In the rows, zero is written as 128.
Each row of numbers belongs to one of the objects below and depends on some of the facts about them. Some rows are named. Which object is each other row?

How the objects are related:
[nete plaskik truflaste briflas gadama suskan trastesi funak kagotis zaplok skaban ginok draras studre dresen bava fata plibur kluplum skuna skulezar truflupu zupe fetrobris noplem rikos puplu vurek tebuk plidro klaba flezum skugason vude bemero studuk pliplor brede mibol skefi stetran pletaran tragotri fedrafum loni rasubil skadrek vosem feflom gobri pazil lebe fiklon paflol klabrus ploguba driplil gribrek pitre feniklok klozir drovestek trostar mufol trizom vigevok dofler zusiso fuski gaskes brikon fetrok trukun flobiza medrotis grigedram pletrem brerur plobuk vokla raklum vidriril rinos siper tefo futrafin pasini replon plene besi rusir troflubren gaflok kitro tetel lape kludram zopli kipul gustur steni dribrirem tostam kanol neplel brepul plave sedra mabras turege grabru zumak skilogrir kibral brupligam tuke fliklaflo soflor flera niso keklar brutras moplon grifli kinem pogus skiri brosel radrer floplu gruzal sopi zagris tasal lakle diskul tute bosi stilur trinur drupok soklalom gobra flidrin tresten ridotus disu nugobas] θ a
[vokeple pluklapa klura flebobran gego skopil pekal fodrel pleve zela vadri pladram flipli togril kitrur triplam trula rabro brisu listuk kedral grunan trepufa vapul flokik vatrupim ruskin skamuzas libo kufi datren biran klode flipupo fazur ledroke negiflo givokur ditor venuza zimal fipam trepul rugrezi pagrem sesarel sketrim klotrir tunir zutretrin trufla soski gapodim rograflek suplis fitra drekis stemis divin draklol kurul gerar paple motrer seklor] θ b
plaskik γ: studre zagris tunir stetran
briflas γ: zela sedra
suskan γ: vurek raklum vosem trukun brisu
flebobran γ: zumak gego troflubren
funak γ: skadrek gaflok
zaplok γ: pekal
fodrel γ: zagris gustur
ginok γ: flobiza pleve nugobas givokur
plibur γ: diskul fata
vadri γ: vurek skulezar
skuna γ: bosi dresen
flipli γ: skiri skugason kluplum zupe dribrirem brisu
noplem γ: paflol
togril γ: zusiso lape dribrirem
puplu γ: gaflok troflubren
triplam γ: bosi sopi
plidro γ: divin
flezum γ: niso
vude γ: skugason fipam zela pluklapa
rabro γ: lakle suplis flera drovestek
mibol γ: divin kinem rograflek listuk
skefi γ: brikon gaflok
pletaran γ: brikon fitra drovestek
loni γ: truflupu
kedral γ: neplel draras
trepufa γ: seklor
driplil γ: brerur lakle truflaste skilogrir raklum
vatrupim γ: vosem drovestek
pitre γ: suplis tragotri klaba
ruskin γ: tasal radrer rograflek
trizom γ: skadrek divin gustur tuke stetran bemero
vigevok γ: brerur pazil
dofler γ: flobiza pladram vosem
fuski γ: plobuk
gaskes γ: pliplor soski drekis
fetrok γ: skadrek negiflo flipupo seklor rograflek
medrotis γ: mabras fetrobris
pletrem γ: tunir soflor truflaste
klode γ: klabrus listuk
vokla γ: drupok lakle tragotri fiklon floplu feniklok keklar
rinos γ: sedra paflol
tefo γ: fedrafum skadrek flipupo
futrafin γ: raklum
pasini γ: zopli rikos
replon γ: kibral gadama biran
besi γ: zagris
kitro γ: truflupu feniklok vosem pazil
tetel γ: grunan
fazur γ: sopi sketrim
ledroke γ: skiri soflor
kludram γ: gruzal kurul troflubren
ditor γ: studre zupe tebuk rograflek
kipul γ: suplis gruzal trastesi zopli
tostam γ: flobiza zumak
kanol γ: trastesi
trepul γ: zusiso flokik
plave γ: pleve tunir mabras gapodim skamuzas
pagrem γ: truflaste
turege γ: negiflo flokik zopli
grabru γ: listuk
sesarel γ: sketrim feflom
brupligam γ: skopil
klotrir γ: kinem radrer
grifli γ: brerur trastesi ploguba
pogus γ: divin mabras feniklok flipupo skopil nete
brosel γ: rugrezi biran
tute γ: gaflok
stilur γ: lebe feflom paflol
stemis γ: suplis siper fitra vokeple kufi
trinur γ: lape zela vapul rikos
soklalom γ: tuke fitra
draklol γ: pleve kagotis fipam
tresten γ: suplis klaba mufol
gerar γ: sketrim gobra raklum
ridotus γ: truflupu skopil skaban
motrer γ: rasubil flera
disu γ: negiflo bava pluklapa
briflas Φ plaskik funak vatrupim
klura Φ gadama flidrin draras skaban
pekal Φ rabro dribrirem
fata Φ grabru flidrin klode
vadri Φ grabru trizom listuk
kluplum Φ zagris brepul listuk
flipli Φ trostar
fetrobris Φ tunir pladram noplem
vurek Φ fedrafum gego seklor draras pletrem
tebuk Φ gribrek pluklapa
plidro Φ fedrafum trepul turege triplam
klaba Φ suplis tragotri replon gaskes pletrem troflubren
flezum Φ puplu paple
bemero Φ mibol ginok vokeple klode fodrel kufi
studuk Φ pletaran kedral steni tresten
brede Φ motrer vosem draras
skefi Φ funak ploguba klotrir
rasubil Φ ditor klozir seklor skaban
gobri Φ plene raklum draras
pazil Φ plaskik pletrem brosel
lebe Φ tragotri pletrem
grunan Φ paple
fiklon Φ truflupu motrer
paflol Φ fitra
vapul Φ brerur dofler
klabrus Φ klozir kitrur seklor
pitre Φ drupok
ruskin Φ kipul keklar
drovestek Φ ploguba fliklaflo troflubren gribrek
skamuzas Φ tute skulezar skaban
libo Φ kitrur vidriril medrotis pluklapa
mufol Φ puplu tragotri trastesi
vigevok Φ brerur gaflok gaskes vosem nete
datren Φ mabras flipupo brosel
brikon Φ skugason trepufa kitro
fetrok Φ drupok suplis truflupu zupe neplel draras
flobiza Φ fedrafum sopi gego
grigedram Φ pagrem brupligam
plobuk Φ truflaste niso kufi
rinos Φ rugrezi togril
siper Φ floplu triplam
pasini Φ puplu floplu feniklok gaflok
besi Φ rusir klode skopil trukun
fazur Φ fuski nugobas futrafin ledroke brosel
lape Φ plene soski
negiflo Φ flokik
givokur Φ kufi
tostam Φ rusir
venuza Φ skugason kanol
zimal Φ tute gadama
kibral Φ pletaran tute draras
trufla Φ tasal medrotis
brutras Φ tute sedra turege
moplon Φ trepul brepul kanol
skiri Φ gapodim gadama tetel
radrer Φ trula zutretrin
gruzal Φ ledroke
lakle Φ brerur
drekis Φ seklor
stemis Φ soklalom zupe gobra
kurul Φ brepul
gerar Φ studre plave draklol brisu triplam
disu Φ ploguba
[nete funak fodrel zela ginok draras studre dresen plibur vadri rikos plidro brede kedral driplil vatrupim ruskin klozir trostar trizom medrotis plobuk futrafin plene troflubren gaflok kitro tetel kanol mabras turege kibral fliklaflo zutretrin keklar skiri stilur trinur soklalom paple nugobas] Ξ 445
[plaskik flebobran pekal kluplum pladram kitrur vurek klaba skugason vude bemero studuk fedrafum vosem feflom pazil grunan flokik kufi vigevok gaskes flobiza vidriril pasini gustur dribrirem venuza zumak sesarel brupligam sketrim brutras soski gapodim kinem rograflek brosel zagris lakle bosi drupok divin kurul gerar motrer disu] Ξ 164
[vokeple pluklapa suskan kagotis zaplok bava fata noplem togril trula stetran loni skadrek listuk fiklon ploguba brikon trukun klode raklum tefo replon fazur ledroke negiflo givokur neplel skilogrir tuke klotrir soflor tunir floplu sopi diskul stemis gobra flidrin] Ξ 802
[truflaste briflas gadama skopil pleve truflupu fetrobris flezum pliplor rabro brisu mibol pletaran tragotri gobri lebe trepufa vapul klabrus gribrek pitre skamuzas dofler pletrem biran vokla rinos siper lape zopli ditor kipul steni tostam zimal fipam brepul trepul sedra flera niso moplon grifli radrer suplis tute fitra draklol tresten] Ξ 781
[klura trastesi gego skaban skuna skulezar zupe flipli puplu triplam tebuk skefi rasubil paflol feniklok drovestek libo mufol zusiso fuski datren fetrok grigedram brerur besi rusir flipupo kludram plave rugrezi pagrem grabru trufla pogus gruzal tasal drekis ridotus seklor] Ξ 227
{nete vokeple klura skopil funak pekal zela dresen skuna zupe noplem puplu plidro klaba flezum vude bemero studuk pliplor mibol skefi stetran tragotri fedrafum feflom gobri pazil kedral grunan paflol trepufa flokik vatrupim gribrek pitre ruskin skamuzas trizom zusiso fuski datren flobiza pletrem biran vidriril siper tefo replon plene troflubren flipupo gaflok fazur ledroke negiflo ditor gustur dribrirem kanol zimal brepul mabras pagrem grabru skilogrir klotrir trufla brutras gapodim grifli kinem skiri brosel gruzal zagris tasal suplis stilur drekis stemis trinur drupok soklalom flidrin kurul motrer seklor nugobas} η c
{plaskik pluklapa suskan gego kagotis zaplok fodrel draras plibur kluplum pladram flipli togril triplam skugason brede brisu pletaran skadrek vosem lebe klabrus klozir libo mufol vigevok dofler brikon grigedram brerur plobuk klode raklum pasini besi rusir lape tostam plave sedra rugrezi turege kibral sketrim soflor tunir flera moplon radrer floplu sopi lakle fitra bosi gobra draklol disu} η d
{truflaste flebobran pleve ginok vadri tebuk rabro fiklon vapul ploguba feniklok trostar gaskes trukun medrotis rinos kitro givokur kipul steni trepul brupligam soski divin gerar} η f
{briflas gadama trastesi skaban studre bava fata skulezar truflupu fetrobris rikos kitrur vurek trula loni rasubil listuk driplil drovestek kufi fetrok vokla futrafin tetel kludram zopli venuza neplel fipam zumak sesarel tuke fliklaflo zutretrin niso keklar pogus rograflek diskul tute tresten paple ridotus} η e

Known rows:
soflor: [149 123 135 142 131 124 128 131 120 120 128 128 160 118 138 126 137 130
 130 118 119 113 124 121 113 132 125 136]
pitre: [108 139 118 128 118 142 114 114 132 152 123 134  82 128  94 127 117 123
 134 141 127  82 116 151 126 116 129 117]
drupok: [131 125 112 126 128 122 122 133 119 129 129 129 114 130 142 132 130 137
 134 125 145 106 147 156 108 121 126 118]
brisu: [ 96 133 109 119 118 136 121 118 125 150 126 119  93 137 115 121 124 134
 110 125 115 156 158 142 215 136 140 128]
klura: [136 127 135 118 128 116 130 136 140 114 121 120 162 135 197 128 135 134
  94 118 149 199 124 138 100 130 128 130]
plene: [146 113 157 142 117 136 133 121 111 126 141 127 141 125 122 118 134 117
 157 128 124 107 142 122 144 120 128 133]
lape: [113 128 106 128 126 137 118 105 103 148 116 120  59 121 125 128 124 134
 123 126 107  98  86 157 165 117 130 128]
togril: [126 134 141 125 124 127 138 138 143 117 132 123 194 125 116 123 133 126
  99 134 127 182 141 108 133 148 131 123]
rinos: [114 135  96 119 138 138 133 108 127 147 114 135  35 122  90 139 114 115
 147 135 111 125  64 109 135 117 131 122]
klabrus: [111 123 113 128 123 136 123  99 102 150 118 121  53 126 138 126 124 130
 119 131 114  91  91 159 172 118 129 129]
zela: [124 134 162 124 121 140 133 132 159 121 144 126 178 133 126 107 123 131
 139 121 125 159 163 111 186 137 137 145]
dofler: [ 97 137 119 131 120 138 124 109 110 142 121 129  78 120  95 131 125 134
 119 136 120  91  97 141 167 124 127 108]
vadri: [136 130 135 124 135 138 150 119 166 129 129 130 146 131 114 122 120 102
 132 129 104 192 109  62 135 125 138 135]
kinem: [127 129 118 126 131 123 114 135 128 131 135 130 115 132 129 132 126 137
 139 127 137  97 129 156 102 125 125 138]
klotrir: [124 128 165 112 119 123 146 136 127 110 126 121 172 126 135 127 135 131
 102 144 146 179 103 114 171 138 125 130]
fipam: [ 88 137 124 107 124 137 119 119 141 142 133 120  87 136 116 119 111 148
 131 124 128 153 135 163 219 131 138 134]
divin: [124 138  85 114 155 125 135 135 158 126 133 127 107 139 137 134 113 135
 144 116 125 202 139 101 129 146 145 132]

Rows to name:
No name comes twice in this set of rows, the named rows included.
[140 125 131 134 152 136 143 120 146 116 143 137 115 112 101 122 117 123
 190 110 108  94 127  84 142 138 137 131] : trostar
[ 95 134 118 114 115 138 121 121 122 151 130 122  76 131 124 116 119 131
 122 130 148 170 151 150 215 117 136 118] : suplis
[138 123 145 144 129 136 127 121 129 126 129 128 154 123 120 115 130 118
 139 118  97  89 113 112 138 127 128 146] : plobuk
[135 125 158 126 114 138 137 126 142 141 134 119 166 139 120 119 132 105
 111 146 114 189 112 101 161 125 130 147] : ruskin

Now the same objects, written a new way:
Some rows with their names:
bava: [137 116 123 125 124  93 138 122 149 136 160 124 107 147 185 102 146 137
 127 157  63 111 107 138 116 111 119 134 116]
kitrur: [153 152 109 110 162 101 166 147 146 159 168 154  95 108  77 149 129 136
 121 143 148 121 140 132 119 172  80 132  48]
studuk: [155 112 109 117 174 130 146 123 106 130 123 157 102 122 175 124 126 151
 100 132 137  63 139 142 102  89  98 153 103]
kedral: [122 143 126 123 144 127 162 167 142 140 167 119  93 128  88 144 124 134
 109 134 152 162 145 128 108 199 130 134 109]
pletaran: [114  92 172 123 127 121  90  66 149 135  93 159 113 110  65 112 114 148
 120 139  88 123 143 134 111 174 211 141 144]
flera: [122  87 144 111 146 104  80  73 156 137 140 169 116  99  66  97 119 143
 126 141  82 101 141 150 124 155 202 143 132]
fazur: [123 141 102 135 144 124 163 205 123 145 182  86  86 164 157 135 126 119
 115 156 104 180 128 104 109 178 148 131 136]
pladram: [135 122 110 115 171  98 163 155 155 145 165 173  94  95  77 147 119 141
 119 156 139 119 153 117 126 188 103 123  36]
suskan: [112  89 156 133 123 104 138 135 157 120 113 132 107 159 173 116 129 138
 133 172  61 122 115 101 106 147 151 130 122]
nete: [135 107 124 113 151 113 136 113 135 123 160 144 110 126 150 109 134 146
 111 133 126  87 132 157 107 112 117 150 121]
kufi: [149 154 102 109 168 101 169 156 149 155 157 160  93 101  92 151 130 143
 114 142 143 134 142 137 124 172  93 135  46]
plobuk: [140  90 116 119 171 114 120 107 127 136 111 177 103 116 147 113 119 146
 120 156  84  81 143 126 120 118 145 140 109]
vude: [138 117 153 113 146 135 168 126 132 116  99 152 107 138 158 135 129 153
 112 133 156  85 137 136  93 126  90 152 115]
fipam: [133 147 111 111 144 103 100 122 158 169 187 143 103  94  21 121 126 128
 116 128 108 166 143 155 133 209 186 136 116]
tute: [128 126 175 140 108 119  98  24 118 153  95 129 104 103  76 104 124 163
  99 120  88 140 149 153 106 150 187 139 144]
vokeple: [119 131  89 133 141  91 153 189 143 140 243  89  92 138 137 122 138 124
 116 151 107 168 122 128 118 173 129 127  96]
siper: [138 108 112 111 162 130  81  87 115 142 156 142 109 115 113  96 122 139
 111 124 101 105 140 162 113 124 196 163 177]

Name these rows:
No name comes twice in this set of rows, the named rows included.
[130 147  92 128 131  91 165 182 158 155 198 117  93 137 136 121 142 122
 120 159  84 170 130 129 132 182 115 113  99] : listuk
[146 112 127 110 158 118 155 104 127 124 149 153 108 123 146 122 132 149
 115 133 148  60 134 151 100 103  74 148  94] : fedrafum
[159 156  88 114 181 115 161 162 126 163 137 160  88 106 107 151 125 140
 108 142 134 130 147 128 122 157 102 136  63] : venuza
[121  81 128 133 133  86 122 127 153 124 158 139 109 138 172 106 133 137
 131 168  55 100 110 117 114 126 150 128  96] : raklum
[108 119 126 139 128  99 165 180 162 142 167 115  91 146 119 134 124 124
 131 174  82 176 138  93 122 212 146 110  96] : togril
[136  89 141 115 149 100 123  83 149 133 140 169 113 116 111 111 123 140
 134 155 101  66 132 129 114 134 126 133  93] : klozir
[130 116 151 118 131 135 165 117 135 122 115 137 106 144 155 114 131 147
 111 135 136 104 146 144 103 139 107 140 149] : trizom
[138 142  89 112 171 140  87 146 121 156 230 112  97 127  68 126 118 135
 110 108 125 163 154 150 144 183 200 142 151] : vapul
[138 115 137 119 126 115  78  74 145 150 130 160 117  98  80 101 132 143
 102 118  85 112 131 166 119 135 189 143 135] : gadama
[129 139 107 109 151 128  93 139 143 149 249 109 105 122  43 126 123 135
 114 104 137 160 147 160 141 201 186 137 132] : pleve
[136 138  74 132 159 122 136 199 119 145 248  78  89 166 174 130 131 130
 117 137  99 164 128 121 136 151 137 124 119] : givokur
[125 114 162 105 133 148  81  95 138 122 149 112 118 151  99 122 123 152
 121 104 120 130 125 154 115 150 204 163 178] : kipul
[131 125 165 107 123 126 100  77 150 145  89 152 116 123  75 112 128 143
 122 129  96 131 130 154 111 161 193 154 164] : vokla

Now the same objects, written a new way:
Known rows:
kitrur: [ 96 191 129  98 134 153 117 112 139 122 118 126 136 114 177 125 128 115
 141 159 116 123 143 161 124 133 125]
grunan: [110 185 144  94 138 177 127 113 135 129 113 126 145 114 150 121 127  97
 143 149 117 114 126 179 117 130 146]
brosel: [141 165 146 106 131 108 140 122 122 136 119 109 137 122 158 129 121 123
 141 140 111 126 133 121  88 123 115]
puplu: [145  90 132 165 116 118 140 135 132 130 144 116 110 154 143 122 130 114
 133  89 131 132 121 188 121  94 134]
grigedram: [137  99 139 163 118 126 122 143 123 133 132 149 104 140  68 122 122 150
 115 109 143 140 115 105 145 129 134]
drovestek: [140 110 139 162 131 125 126 144 124 127 137 133 102 142  82 126 132 159
 120 111 143 126 108 119 168 133 130]
skulezar: [137  92 117 158 127 106 124 138 121 122 133 133 103 140 107 130 133 147
 116 111 138 132 121 126 168 119 125]
rusir: [130  87 122 163 111 114 120 138 124 129 132 143 102 133  88 126 122 146
 109 111 138 143 120 106 138 113 123]
ruskin: [131 120 109 117 127 190 129 123 132 131 138 133 139 125 136 135 134  86
 138 113 133 123 142 199 151 135 151]
kitro: [149 113 113 139 143 108 135 138 126 124 141 112 128 131 138 135 141 145
 126 126 134 130 131 122 141 146 110]
plobuk: [129 109 151 146 119 119 123 143 129 133 128 144 123 132  68 125 117 148
 120 122 138 135 117  81 122 136 129]
plibur: [131 101 124 144 111 110 126 142 127 134 138 137 125 129 109 133 119 146
 121 118 131 143 136  94 108 129 113]
vadri: [123 141 108 128 147 182 127 135 136 123 143 126 140 128 147 133 149 117
 133 128 137 123 135 200 160 159 135]
rikos: [130 107 128 142 129 101 125 134 130 121 131 124 121 130 110 133 129 144
 122 125 133 126 123  91 147 127 119]
dresen: [139  95 122 129 125 109 132 121 123 127 128 116 123 132 116 129 128 128
 123 111 132 121 117  99 132 110 136]
biran: [112  87  98 106 121 163 122 113 141 120 138 123 152 118 147 133 134 104
 127 112 133 112 129 133 146 116 152]
briflas: [140 104 143 134 123 118 132 149 132 130 147 125 148 134  87 141 126 147
 130 118 140 123 129  76 135 160 119]

Rows to name:
No name comes twice in this set of rows, the named rows included.
[104 186 114 101 155 153 124 112 139 115 115 116 142 117 186 125 141 106
 140 166 119 121 138 188 133 143 128] : soski
[122 182 175 143 126 116 127 139 123 137 109 146 109 136 105 114 116 139
 128 147 121 142 117 133  99 128 121] : brikon
[120 163 156 144 125 104 125 127 125 132 108 139 107 132 128 119 113 117
 130 149 118 150 131 139  96 115 115] : skadrek
[128 177 171 122 123 121 132 145 129 142 119 139 138 125 101 129 111 138
 138 152 120 140 132 104  72 154 108] : disu
[127 124 106 125 126 188 120  98 126 123 143 133 107 145 131 109 135 123
 131 100 138 120 132 162 175 118 170] : drekis
[116 115 103 148 112 196 117 142 131 134 145 159 118 130 122 126 131 128
 122 109 139 143 136 185 146 138 137] : flipli
[125  76 133 150 115  90 136 153 139 119 145 151 158 168 144 137 129 129
 130 117 127 127 138 125 117 137 126] : tute
[130  99 150 127 116 112 121 122 134 126 141 137 134 142  58 121 109 167
 129 116 143 129 132   8 118 152 139] : klabrus
[128 176 141 136 120 114 129 140 116 143 121 138 111 125 144 121 122 159
 123 143 113 149 133 134  87 127  97] : suskan
[111 178 121 103 159 151 124 107 138 115 114 116 144 109 179 134 137  83
 143 168 122 126 147 198 141 144 128] : divin
[135 163 158 105 141 109 138 121 117 132 106 135 142 135 123 125 125 125
 135 149 115 118 118 106 109 135 139] : brutras
[109 180 113 109 138 169 124 106 126 128 111 125 117 114 183 118 135  94
 132 142 114 125 129 217 132 103 141] : vokeple
[150 103 130 130 142 114 136 142 132 124 146 115 150 135 104 139 139 152
 134 124 142 121 127  90 145 170 123] : rinos
[148 101 147 166 122 132 142 139 129 133 143 126 113 160 123 121 131 116
 138  91 135 129 117 191 134 112 143] : skefi

